X =
[[115 142 129 118 150 137 137 124]
 [133 135 131 132 134 131 132 133]
 [135 128 128 135 130 129 129 135]
 [123 140 135 124 138 137 137 125]
 [137 128 132 136 123 130 130 134]
 [119 141 132 121 143 137 137 124]
 [149 118 122 148 121 121 121 147]
 [136 129 127 136 131 128 129 137]
 [139 124 129 139 122 128 127 137]
 [139 126 132 138 121 129 129 135]
 [136 131 130 135 131 130 130 136]
 [116 144 142 117 136 143 141 116]
 [124 138 129 125 143 134 134 129]
 [136 129 130 136 127 130 130 135]]
X[0][0] = 115
X[:, 6] = [137, 132, 129, 137, 130, 137, 121, 129, 127, 129, 130, 141, 134, 130]
X[6][3] = 148
X[:, 5] = [137, 131, 129, 137, 130, 137, 121, 128, 128, 129, 130, 143, 134, 130]
X[10][1] = 131
X[6][1] = 118
X[:, 7] = [124, 133, 135, 125, 134, 124, 147, 137, 137, 135, 136, 116, 129, 135]
X[1][0] = 133
X[8][7] = 137
X[13][1] = 129
X[7][7] = 137
X[2][7] = 135
X[7] = [136, 129, 127, 136, 131, 128, 129, 137]
X[1][2] = 131
X[5][7] = 124
X[:, 2] = [129, 131, 128, 135, 132, 132, 122, 127, 129, 132, 130, 142, 129, 130]
X[11] = [116, 144, 142, 117, 136, 143, 141, 116]
X[2][5] = 129
X[2][4] = 130
X[8][1] = 124
X[:, 3] = [118, 132, 135, 124, 136, 121, 148, 136, 139, 138, 135, 117, 125, 136]
X[6][5] = 121
X[10][6] = 130
X[4][0] = 137
X[5][5] = 137
X[2][3] = 135
X[4] = [137, 128, 132, 136, 123, 130, 130, 134]
X[9][7] = 135
X[11][6] = 141
X[10][5] = 130
X[10] = [136, 131, 130, 135, 131, 130, 130, 136]
X[9][1] = 126
X[3] = [123, 140, 135, 124, 138, 137, 137, 125]
X[13][3] = 136
X[8][5] = 128
X[3][2] = 135

a =
[[112 111 128 122 149 135 117 137 137 126 141 120 132 149]
 [136 144 146 135 103 123 125 116 146 142 133 127 110 152]
 [119 128 121 124 137 115 114 120 138 132 115 114 147 149]
 [154 110 129 137 139 130 131 117 139 122 149 117 146 150]
 [103 127 128 124 106 144 113 111 148 150 113 130 123 148]
 [131 141 137 126 146 104 117 106 144 113 120 106 106 119]
 [117 131 120 153 142 125 116 151 137 112 144 127 109 136]
 [112 103 140 113 147 145 116 140 128 127 141 136 112 130]
 [116 146 145 134 138 133 149 146 139 126 127 118 143 144]
 [132 104 112 146 150 133 108 112 123 128 142 145 112 130]
 [145 109 105 151 122 143 132 139 125 103 104 152 103 121]
 [134 106 104 152 112 104 116 117 105 135 110 115 144 137]
 [134 111 113 140 143 106 146 121 137 141 130 116 107 120]
 [120 127 135 135 152 103 108 123 111 134 125 105 136 117]]
Rows and columns are counted from 0.
(0, 0) = 112
(4, 2) = 128
(3, 13) = 150
(12, 7) = 121
(1, 9) = 142
(6, 6) = 116
(0, 10) = 141
(5, 0) = 131
(12, 2) = 113
(6, 7) = 151
(12, 10) = 130
(5, 5) = 104
(11, 6) = 116
(8, 8) = 139
(4, 4) = 106
(11, 13) = 137
(13, 0) = 120
(7, 10) = 141
(9, 0) = 132
(8, 13) = 144
(12, 9) = 141
(11, 8) = 105
(9, 10) = 142
(0, 11) = 120
(11, 1) = 106
(7, 8) = 128
(7, 5) = 145
(12, 3) = 140
(7, 4) = 147
(0, 8) = 137
(2, 8) = 138
(12, 5) = 106
(0, 7) = 137
(1, 7) = 116
(3, 6) = 131
(9, 3) = 146
(6, 4) = 142

M =
[[131 126 125 133 120 127 132 129]
 [123 130 130 129 142 130 131 128]
 [133 126 132 128 115 126 130 127]
 [128 129 133 129 137 126 126 131]
 [129 131 132 130 151 129 128 129]
 [133 127 136 128 125 131 129 127]
 [133 126 130 130 116 129 128 131]
 [127 130 129 125 143 132 131 128]]
Rows and columns are counted from 0.
(0, 0) = 131
(6, 1) = 126
(6, 3) = 130
(7, 7) = 128
(4, 2) = 132
(5, 2) = 136
(6, 0) = 133
(0, 3) = 133
(2, 0) = 133
(0, 1) = 126
(7, 3) = 125
(7, 1) = 130
(5, 4) = 125
(2, 6) = 130
(4, 4) = 151
(0, 6) = 132
(3, 1) = 129
(0, 7) = 129
(1, 0) = 123
(5, 5) = 131
(3, 2) = 133
(7, 0) = 127
(1, 3) = 129

A =
[[126 106 119 120 128 123 125 127 117 122 114]
 [126 125 129 124 131 119 138 148 126 142 138]]
A[0][-11]: 126
A[:, 10]: [114, 138]
A[-1][-6]: 119
A[-2]: [126, 106, 119, 120, 128, 123, 125, 127, 117, 122, 114]
A[0][3]: 120
A[1][0]: 126
A[-1][1]: 125
A[0][-5]: 125
A[1][-8]: 124

m =
array([[130, 132, 130, 105, 123],
       [116, 149, 130, 125, 137],
       [117, 141, 128, 140, 138],
       [111, 153, 130, 135, 142],
       [121, 134, 128, 142, 135],
       [122, 131, 127, 146, 135],
       [134, 122, 128, 118, 122],
       [117, 143, 129, 139, 139],
       [125, 136, 129, 120, 129],
       [130, 121, 127, 136, 127],
       [128, 127, 128, 131, 129],
       [119, 150, 131, 109, 132]])
m[0][-5] -> 130
m[6][1] -> 122
m[:, 2] -> [130, 130, 128, 130, 128, 127, 128, 129, 129, 127, 128, 131]
m[-11][1] -> 149
m[-10] -> [117, 141, 128, 140, 138]
m[6][3] -> 118
m[10][-5] -> 128
m[11][-3] -> 131
m[-11][4] -> 137
m[-9][-1] -> 142
m[-2][-2] -> 131
m[-9] -> [111, 153, 130, 135, 142]
m[1][-2] -> 125
m[-4][3] -> 120
m[7][-3] -> 129
m[3][-2] -> 135
m[-10][-5] -> 117
m[-8][-5] -> 121
m[:, 1] -> [132, 149, 141, 153, 134, 131, 122, 143, 136, 121, 127, 150]
m[5][1] -> 131
m[-10][-3] -> 128
m[:, 4] -> [123, 137, 138, 142, 135, 135, 122, 139, 129, 127, 129, 132]
m[10] -> [128, 127, 128, 131, 129]
m[10][-3] -> 128
m[-3][0] -> 130
m[7][-5] -> 117
m[-12][-2] -> 105
m[-9][-4] -> 153
m[2][3] -> 140
m[-6][-5] -> 134
m[5] -> [122, 131, 127, 146, 135]
m[-6][4] -> 122
m[6] -> [134, 122, 128, 118, 122]
m[5][4] -> 135
